Each row has a name. Each question is about the rows just above it.

[131 162 139 115 101  92] : j_827
[123  83 124 109 105  85] : j_808
[100  87 100  97 101 167] : j_177
[143  90 166 165 152 153] : j_741
Shuffled j_827 with one entry gone: [ 92 101 115 131 162], missing => [139]
j_741 without one entry, shuffled: [153 166 165  90 143]. Gone: => [152]
Shuffled j_808 with one entry gone: [ 83 105 109 123  85], missing => [124]
Which entry of j_741 is missing from [143 153 152  90 166]? => [165]
Shuffled j_808 with one entry gone: [ 83 105  85 109 124], missing => [123]
j_808 without one entry, shuffled: [123  85 124 105 109]. Gone: => [83]

[111 121  97 121 135 122 113 137 130 129 133 139 129 137 139 138 133 138
 145 103 122 113 104 139 137 146 136 138 142 114 117 137 136 128 107 116
 133 145 112 140 138 108 119 118 129 118 120 103 126] = j_486
[132 140 110 121 155 133 126 132 118 136 137 105 135 130 130 127 113 141
 124 145 118 134 114 135 126 121 120 151 136 128 158 150 115 150 114 128
 117 145 130 104 144 148 119 112  97 153 149 143 150] = j_219
[125 128 114 135 155 137 154 142 128 136 109 139 119 110 139 142 133 141
 145 113 130 113 118 117 129 111 144 138 123 138 124 110 123 156 122 122
 117 122 112 140 102 142 119 129 135 133 120 135 150] = j_464
[122 124 123 121 130 145 140 123 132 126 121 124 122 122 130 135 130 127
 133 129 122 129 118 135 137 121 128 125 129 138 117 117 128 133 126 122
 125 141 133 135 120 136 117 112 135 123 128 135 132] = j_767
[132 109 119  97 140 148 120 147 132 112 137 129 139 137 133 142 121 121
 149 135 126 109  95 108 142 146 148 147 142 114 165 137 103 156 111 104
 133 118 133 140 132 119 131  96  97 148 132  87 102] = j_820
[118 128 127 135 130 137 113 123 126 136 125 129 129 133 127 135 119 133
 133 129 134 134 123 131 126 121 128 142 129 128 124 150 123 133 129 134
 133 129 126 130 138 113 131 134 123 138 149 135 132] = j_55
[111 121 114 116 120 126 154 142 124 126 125 124 132 126 127 131 121 133
 137 129 138 129 128 122 126 130 128 130 123 143 131 117 136 156 126  98
 109 137 130 130 114 148 111 118 129 118 128 143 120] = j_286
[132 121 127 125 135 133 133 113 130 122 125 115 139 130 117 127 127 133
 137 119 126 125 123 117 132 136 144 138 129 110 131 130 123 133 122 134
 129 133 126 114 144 131 122 134 135 133 140 135 138] = j_344
[122 124 123 116 130 133 113 127 132 129 125 124 119 137 120 131 124 133
 133 119 126 117 114 117 129 121 132 134 139 128 124 124 128 145 129 122
 133 129 133 140 138 136 122 134 135 123 136 127 126] = j_754
[132 140 127 121 135 126 133 127 126 136 117 115 129 122 123 113 116 138
 120 140 106 121 128 139 142 126 144 130 139 128 131 130 128 122 126 104
 133 133 133 125 132 131 117 129 123 128 128 143 138] = j_821
Shuffled j_286 with one entry gone: [121 111 126 128 128 130 130  98 126 130 137 124 137 111 118 123 129 142
 128 143 130 121 124 114 118 136 138 127 126 131 120 126 132 109 129 133
 125 131 129 120 156 143 148 126 116 117 122 114], missing => [154]
Shuffled j_464 with one entry gone: [144 138 154 135 141 124 110 133 117 110 122 155 136 140 123 123 120 118
 128 109 135 119 142 139 129 135 139 145 102 122 112 125 122 129 142 156
 113 111 150 130 128 117 113 114 133 142 138 119], missing => [137]

[139 114 105  85 146] = j_178
[116  95 122 115 178] = j_874
[139 114 105  94 157] = j_5
[153  95 122 115 178] = j_542
Shuffled j_5 with one entry gone: [139  94 105 157], missing => [114]
j_874 without one entry, shuffled: [ 95 178 116 122]. Gone: => [115]
Shuffled j_542 with one entry gone: [122 178 115  95], missing => [153]

[167 146 130 145] = j_740
[125 131 107 153] = j_401
[109 160 108 159] = j_733
j_733 without one entry, shuffled: [160 109 108]. Gone: => [159]
Shuffled j_740 with one entry gone: [145 167 130], missing => [146]
Which entry of j_733 is missing from [109 159 160]? => [108]
j_733 without one entry, shuffled: [160 108 109]. Gone: => [159]

[119 151  84 124 116 142 131 141 158 127 133 164 100 142  98 176 137 154
 149 124 152 147 115 167  97  85 107 112 138 120 119 103  81 112 115 107
 150 165 102 147 127 100  89 148 173 104 105 113 143  88 112 145 102  85
  92 132 159 122]  j_996
[171 128 121 156 163 130 115  99 136 129 114 109 131 167  94 159 118 173
 139 174 149 164  80 107 107  82 106 147 126 157 123 164  81 123 130  81
  86 104 135 131 155 170 175 115  94 147 162 105 145  82 141 140 126  93
 164  92 150 157]  j_679
[172 138 162 154 125  86  93 107 133  94 119 121 156 133  86 144 139  89
  96 155 145 167 161 123  85 120 134 103 146  88 149 161 165 173 109 139
 144 114  85 138 113 168 174 152 146 132 148 145 116 122 119 125 135 145
 125 149 145 154]  j_527
[140 134 124 104 128  81 103 164 163 168 136 145 167  96  97 145 149  81
 173  91 160 148 148 150  92 135 153 133 128 157 122  88 111 155 153 126
 153 105 175 111 117 126 143 161 144 142 160 142 126 108 133 111 156 112
  86  95  92 122]  j_981
[107  91 120 124 139 148 170 169 141 106 148 131 122  85 106 106 174 124
 132  88 108 175  96 142 141 162 150 101 129 159 147  99 112 170 141  83
 153 121 139  94 135 130 141 142 117  86 166  91 166  85 151 162 155 136
  83 101 106  85]  j_877
[148 124 146  92 161  97 155 104 141  81 101  82 169 158 174  95 114 165
  96 124 103 113  99 111 151 138 139 135  86 137 124 171 101  94  83 146
  92 174 125 142 159 139 165 125 157 140  88 154  84 119 138 137 115 157
 114 129 127  98]  j_60
[143 148 105 146  97 125 148 137 172 150 141 105 172 173 157 127 129 138
 119 158  82 104 114 149 120 149 162 168 123 127 117  94 153 125 164 129
  99 134 108 169 168 125 151 102  97  89 127 145 146 165 162  85 176  96
 105 132 140 136]  j_493
[ 88 126 114 115  91  98 172 172 114 126 176 167 118 152 163 137  80 152
 130 100  93 123 117 165 137 166 131 123 105 140  83 115 104 109 162 108
 115 143 130 120 150 141 112 118 150 153 161 144 166 126 130 134 133 152
 144 150 132 161]  j_697
[143 148 105 146  97 125 148 137 172 150 141 105 172 173 157 127 129 138
 119 158  82 104 114 149 120 149 162 168 123 127 117  94 153 125 164 129
  99 134 108 169 168 125 151 102  97  89 127 145 146 165 162  85 172 121
  95 133 124 143]  j_195
Which entry of j_679 is missing from [157 136  94 115  94 118 162 107 131 123 145 135 130 114 104 155 107 129
 157 121  86 109 159 174 173 170 126 150  93 140 131 164 128 164 123  80
 126 156 164 149 171 115 139 147  82  82 175  81  92 105 167  99  81 147
 163 130 141]? => [106]
j_195 without one entry, shuffled: [124 125 141 153 105 137  99 151 162 143  97 149 164 146 172 117 157 127
 150 145 165  85  95  82 129 102 138 127 173 172 162 148 168 172  89 129
 108 148 143 158  94 169 146 123 134 104 121 125 120 105 149 119  97 125
 127 133 168]. Gone: => [114]

[147 136 122 142 115 146 137 125 112 141  99 132 127 100 116  99 137 135
 100 137 127 119 131 143 132 133 124] : j_12
[147 136 122 147 115 146 137 125 112 141  99 144 127 100 116 130 137 135
 122 108 130 142 114 105 115 133 134] : j_643
[ 88 101 131 105 137 140 133 174  87  89 132 123  89 136 133 133 145 154
 121 108 123 151 106 101 103 125 150] : j_159
j_159 without one entry, shuffled: [131 133 101 101 145 103 174  89 136 133 121 133 105 106 137 154 132 123
  89 151 140 123  87 150 125 108]. Gone: => [88]
Shuffled j_643 with one entry gone: [135 147 141 115 114 133 122 116 130 142 115 100 137 130  99 136 108 125
 105 147 122 127 112 137 144 146], missing => [134]
j_12 without one entry, shuffled: [132 146 137 119 116 147 127 137 137  99 132 100  99 124 100 112 125 127
 141 135 136 122 142 131 133 115]. Gone: => [143]
j_643 without one entry, shuffled: [116 127 137 146 112 105 136 135 122 125 108 133 130 122 147 114 130 142
 144 134 115 147 137 141 115 100]. Gone: => [99]
Which entry of j_12 is missing from [137 119 132 143 100 141 100 147 115 116 137 137 125 127 122 135 146 142
  99  99 136 132 124 127 112 133]? => [131]
Which entry of j_12 is missing from [137 141 127 132 115 116 100 142 127 143 131 137 124  99 122 147 100 125
  99 112 135 136 133 137 132 146]? => [119]

